Below are the code and all the weights of a small trained network. Each question names an input and a target symbol and asks about switching units off, where a switched-off unit gives its printed mean instead of its output.

import numpy as np


def w(rows, s, z=0):
    codes = np.array(rows[::2]) - 128.0
    scale = np.full(codes.shape[1], s)
    scale[-1] = z or s
    return codes * scale


def norm(h):
    return h / np.sqrt((h * h).mean(-1, keepdims=True) + 1e-5)


def f(y):
    return np.maximum(y, 0)


def softmax(a):
    e = np.exp(a - a.max(-1, keepdims=True))
    return e / e.sum(-1, keepdims=True)


def log_softmax(a):
    a = a - a.max(-1, keepdims=True)
    return a - np.log(np.exp(a).sum(-1, keepdims=True))


def net(x, mask):
    ids = ['αβγεζηθμσφω'.index(c) for c in x.split()]
    T = len(ids)
    res = E[ids] + P[:T]
    r = norm(res)
    for j in range(3):
        rows = slice(2 * j, 2 * j + 2)
        q, k, v = (r @ M[0][rows].T for M in (Q, K, V))
        z = softmax(np.where(np.tri(T) > 0, q @ k.T / 2**0.5, -1e9)) @ v
        o = O[0][rows]
        res = res + np.where(mask[j], z, o[:, -1]) @ o[:, :-1]
    y = f(norm(res) @ A[0][:, :-1].T + A[0][:, -1])
    res = res + np.where(mask[3:27], y, B[0][:, -1]) @ B[0][:, :-1]
    return log_softmax(norm(res)[-1] @ U[:, :-1].T + U[:, -1])


Q, K, V, O, A, B = {}, {}, {}, {}, {}, {}
E = w([
[217,141,106,66,93,145,145,71,198,186,65,135],'α',
[194,133,90,156,113,94,100,187,100,135,83,131],'β',
[66,165,118,131,102,141,91,206,169,129,139,123],'γ',
[169,148,138,86,101,187,165,9,132,120,114,201],'ε',
[141,168,136,129,79,97,140,157,82,156,172,132],'ζ',
[86,131,227,150,123,106,134,142,164,104,133,123],'η',
[120,27,83,73,100,182,101,59,118,89,83,114],'θ',
[167,103,115,67,157,199,93,90,150,168,152,213],'μ',
[176,162,77,152,99,85,107,171,85,139,121,138],'σ',
[105,146,161,174,147,79,70,115,132,92,172,149],'φ',
[82,156,139,150,84,118,131,121,76,133,176,126],'ω',
],0.016)
P = w([
[155,181,158,238,70,255,129,35,121,134,122,62],'0',
[114,220,162,132,123,170,92,65,82,136,60,133],'1',
[82,172,143,108,82,127,103,77,91,141,70,168],'2',
[167,167,87,205,143,211,171,62,156,124,157,82],'3',
[129,155,140,31,202,114,134,149,67,100,136,112],'4',
[102,111,115,146,52,97,122,117,144,130,99,213],'5',
[231,175,96,118,129,197,159,87,188,41,211,37],'6',
[124,54,97,76,168,94,181,158,145,112,205,178],'7',
[179,155,119,104,105,133,129,112,173,82,138,140],'8',
[104,107,125,94,75,85,129,150,137,104,111,216],'9',
],0.0097)
Q[0] = w([
[72,80,130,120,235,86,148,208,51,151,145,109],'head 1',
[171,132,94,187,174,195,179,103,159,160,169,13],'head 1',
[169,175,108,196,184,181,184,86,166,154,154,61],'head 2',
[77,63,114,94,208,90,160,174,64,121,130,89],'head 2',
[124,116,115,110,154,194,153,80,142,139,101,162],'head 3',
[93,152,164,247,171,71,134,213,83,167,151,28],'head 3',
],0.012)
K[0] = w([
[71,78,149,193,7,78,88,139,141,179,73,249],'head 1',
[106,196,164,98,173,153,85,121,70,137,63,94],'head 1',
[112,208,172,86,192,155,85,121,63,134,67,82],'head 2',
[67,111,140,183,29,73,85,116,139,183,59,224],'head 2',
[69,170,160,140,173,114,79,136,174,104,109,132],'head 3',
[136,130,113,126,126,165,149,78,17,210,77,108],'head 3',
],0.012)
V[0] = w([
[172,171,76,180,133,125,48,196,176,160,157,199],'head 1',
[1,134,118,68,61,165,68,156,182,211,177,45],'head 1',
[158,113,110,69,77,160,206,182,146,175,54,91],'head 2',
[110,172,30,104,51,102,174,100,99,134,151,163],'head 2',
[159,101,204,173,165,36,102,59,128,118,137,109],'head 3',
[68,153,191,127,118,187,241,228,174,105,66,122],'head 3',
],0.008)
O[0] = w([
[93,200,164,110,73,178,137,152,74,95,95,58,157],'head 1',
[149,89,140,186,22,139,125,158,196,77,144,182,60],'head 1',
[108,191,142,207,227,207,147,132,175,96,69,199,119],'head 2',
[202,203,94,135,127,142,81,62,195,119,118,122,253],'head 2',
[2,110,78,74,161,40,47,120,245,108,81,109,64],'head 3',
[208,133,42,143,134,121,226,128,93,71,164,129,43],'head 3',
],0.0093,0.0047)
A[0] = w([
[143,81,168,150,155,158,84,175,97,196,171,160,85],'neuron 1',
[93,130,147,135,136,92,99,118,172,108,101,117,167],'neuron 2',
[119,55,117,72,125,173,80,89,129,116,99,90,112],'neuron 3',
[119,169,149,152,100,80,101,176,103,107,140,116,141],'neuron 4',
[112,129,3,95,132,100,180,111,150,65,110,129,1],'neuron 5',
[131,122,145,146,90,71,107,194,134,141,165,91,142],'neuron 6',
[60,124,159,119,133,108,119,100,167,106,167,106,146],'neuron 7',
[96,170,67,87,206,71,116,118,151,149,141,105,144],'neuron 8',
[127,140,128,176,175,116,117,193,137,135,101,130,145],'neuron 9',
[138,102,177,120,111,142,162,55,120,124,136,152,49],'neuron 10',
[159,150,149,171,105,147,95,167,163,107,158,159,74],'neuron 11',
[136,87,85,133,95,69,102,127,160,127,168,149,85],'neuron 12',
[77,156,108,116,106,137,105,144,161,133,130,140,161],'neuron 13',
[172,65,114,113,151,150,161,102,57,99,97,158,85],'neuron 14',
[143,109,115,122,151,167,145,114,169,166,133,203,149],'neuron 15',
[167,129,161,142,147,153,196,108,76,79,120,167,105],'neuron 16',
[129,161,134,157,126,111,169,125,133,189,133,118,118],'neuron 17',
[78,60,136,189,128,56,131,216,100,120,166,104,74],'neuron 18',
[148,110,181,115,149,118,158,96,88,138,118,129,123],'neuron 19',
[170,139,131,154,99,157,133,148,73,170,157,158,181],'neuron 20',
[134,107,132,203,115,83,125,208,152,117,170,143,110],'neuron 21',
[157,118,151,109,108,144,185,144,174,215,74,112,27],'neuron 22',
[106,144,155,195,149,106,133,202,59,103,153,123,139],'neuron 23',
[72,134,131,157,210,118,173,185,64,132,103,81,24],'neuron 24',
],0.015,0.008)
B[0] = w([
[152,129,102,78,118,163,218,180,123,170,150,111,161],'neuron 1',
[195,104,93,125,107,130,146,136,136,141,159,108,179],'neuron 2',
[118,97,158,219,95,141,143,151,81,122,140,187,177],'neuron 3',
[117,150,107,146,102,187,124,129,167,70,156,107,199],'neuron 4',
[68,162,113,65,140,141,245,120,70,110,26,116,154],'neuron 5',
[31,132,92,134,137,151,109,68,165,127,132,139,182],'neuron 6',
[170,115,114,85,136,92,143,179,93,158,130,126,175],'neuron 7',
[109,67,169,147,61,108,134,150,155,154,74,164,216],'neuron 8',
[76,108,148,112,151,81,125,112,117,134,184,139,160],'neuron 9',
[89,161,100,86,188,131,86,67,193,136,131,163,171],'neuron 10',
[123,131,100,120,138,103,152,95,47,108,128,158,191],'neuron 11',
[100,179,168,82,158,145,115,114,163,134,86,120,171],'neuron 12',
[197,104,135,136,172,74,131,139,124,129,129,126,187],'neuron 13',
[197,188,77,147,97,135,148,134,184,53,191,110,177],'neuron 14',
[93,146,140,125,91,155,110,122,58,117,120,63,215],'neuron 15',
[133,110,127,130,121,67,79,119,140,134,157,136,192],'neuron 16',
[181,89,156,129,127,112,119,132,139,71,88,122,162],'neuron 17',
[174,228,109,240,158,114,188,160,148,161,159,120,154],'neuron 18',
[108,125,80,128,118,139,106,112,168,128,136,130,171],'neuron 19',
[158,100,119,99,162,94,133,166,140,155,150,133,250],'neuron 20',
[128,131,171,164,102,210,113,87,103,183,104,159,167],'neuron 21',
[167,184,172,120,128,105,110,196,97,87,131,38,137],'neuron 22',
[100,74,164,112,189,152,146,150,165,92,94,120,167],'neuron 23',
[99,142,34,97,50,103,255,62,73,111,63,175,146],'neuron 24',
],0.012,0.011)
U = w([
[137,97,188,220,46,189,122,129,113,69,133,177,114],'α',
[55,166,115,179,36,26,114,140,118,154,175,53,105],'β',
[103,144,105,74,106,89,212,110,118,87,35,129,167],'γ',
[172,216,234,129,80,122,71,164,126,117,67,30,105],'ε',
[255,161,54,115,107,45,159,125,123,96,176,160,72],'ζ',
[146,189,153,195,185,121,188,167,215,200,119,169,142],'η',
[96,150,114,78,151,128,44,8,202,188,103,149,72],'θ',
[176,13,165,110,88,59,95,155,172,184,86,151,224],'μ',
[109,48,144,68,184,163,97,182,189,65,139,90,202],'σ',
[173,108,162,45,130,194,134,134,37,221,159,150,3],'φ',
[104,136,212,159,220,35,110,134,91,92,143,148,220],'ω',
],0.0063,0.0024)

Each question gives the input, a string of symbols that net reads in full, and the target symbol t.
The units are the heads (2 rows each of Q, K, V and O) and the neurons (one row each of A and B). Each row of codes is followed by its name. A weight is (code - 128) times the scale printed after its matrix; where a second scale follows, it is the last column's (O, A, B and U).
mask holds one flag per unit, heads first, then neurons. A switched-off unit (its flag False) gives its mean, the last column of its rows in O or B, instead of its output. The means were averaged over made-up inputs and are rounded, as every weight is.
A unit's drop is (log p(t) with every unit on - log p(t) with that unit switched off) / (log p(t) with every unit on - log p(t) with every unit switched off).
The circuit of an input: a set's keep is (log p(t) with only the set's units on - log p(t) with every unit switched off) / (log p(t) with every unit on - log p(t) with every unit switched off). Starting from the 12 units with the biggest drops (on a tie, the unit counted first), units are removed one at a time, each time the one whose removal leaves the highest keep (on an exact tie, the one counted first), for as long as the keep stays at least 0.8.
units of the circuit, in order: the units of the circuit, biggest drop first
most important unit: the unit with the biggest drop
top k neurons: the k neurons with the biggest drops, biggest first
heads that matter: for each layer, one digit per head in row order, 1 if its drop is at least 0.15 and else 0, layers parted by /
input ε θ ζ α ω β γ ω ζ, target α: most important unit => head 1
input γ γ β, target α: heads that matter => 100
input ζ ε σ η β γ ω ε ω γ, target μ: units of the circuit, in order => [head 1; neuron 8]
input β σ ε μ θ, target α: heads that matter => 000
input θ σ α σ φ ε ε γ, target μ: units of the circuit, in order => [neuron 8; head 1]
input φ ε ω φ, target μ: units of the circuit, in order => [head 1; neuron 8]
input β φ ε ε ω, target μ: units of the circuit, in order => [neuron 8; head 1]
input σ σ σ β γ ω, target γ: units of the circuit, in order => [head 1; neuron 24]
input γ ω σ, target α: heads that matter => 100
input ε η η μ η φ ε σ ω γ, target ε: heads that matter => 110
input ε σ θ, target α: heads that matter => 000
input γ β ω ε ω, target θ: units of the circuit, in order => [head 1; neuron 12; neuron 6]
input ω ω ε η φ ω ζ γ φ ε, target μ: heads that matter => 001
input ω γ γ, target θ: heads that matter => 110
input ε ε σ η ε, target γ: most important unit => head 3
input β η φ σ γ, target β: top 2 neurons => [neuron 6; neuron 18]
input θ ω γ γ γ μ β μ β ε, target ζ: units of the circuit, in order => [head 3; neuron 16]
input θ θ ε γ β γ η α, target γ: units of the circuit, in order => [head 3; neuron 5]
input β μ ζ, target γ: units of the circuit, in order => [head 1; neuron 24; head 2]
input ε ω μ, target φ: top 2 neurons => [neuron 1; neuron 15]
input θ ζ σ, target φ: most important unit => head 1
input γ γ β γ ω θ ε η γ α, target ζ: top 2 neurons => [neuron 14; neuron 16]
input ω ε ω γ ω γ ζ φ ε γ, target β: heads that matter => 110
input ζ ω σ ω φ ε φ μ η, target β: heads that matter => 010
input μ σ ζ γ ω σ θ φ, target ε: heads that matter => 110
input σ θ ε φ, target φ: heads that matter => 100
input σ γ α β ε ζ ε β φ σ, target γ: heads that matter => 100
input θ β θ ω σ ε η μ γ φ, target σ: top 2 neurons => [neuron 23; neuron 4]
input ε β γ ζ ω ω σ, target θ: top 2 neurons => [neuron 12; neuron 6]
input ε φ α σ α σ σ φ φ β, target β: heads that matter => 010
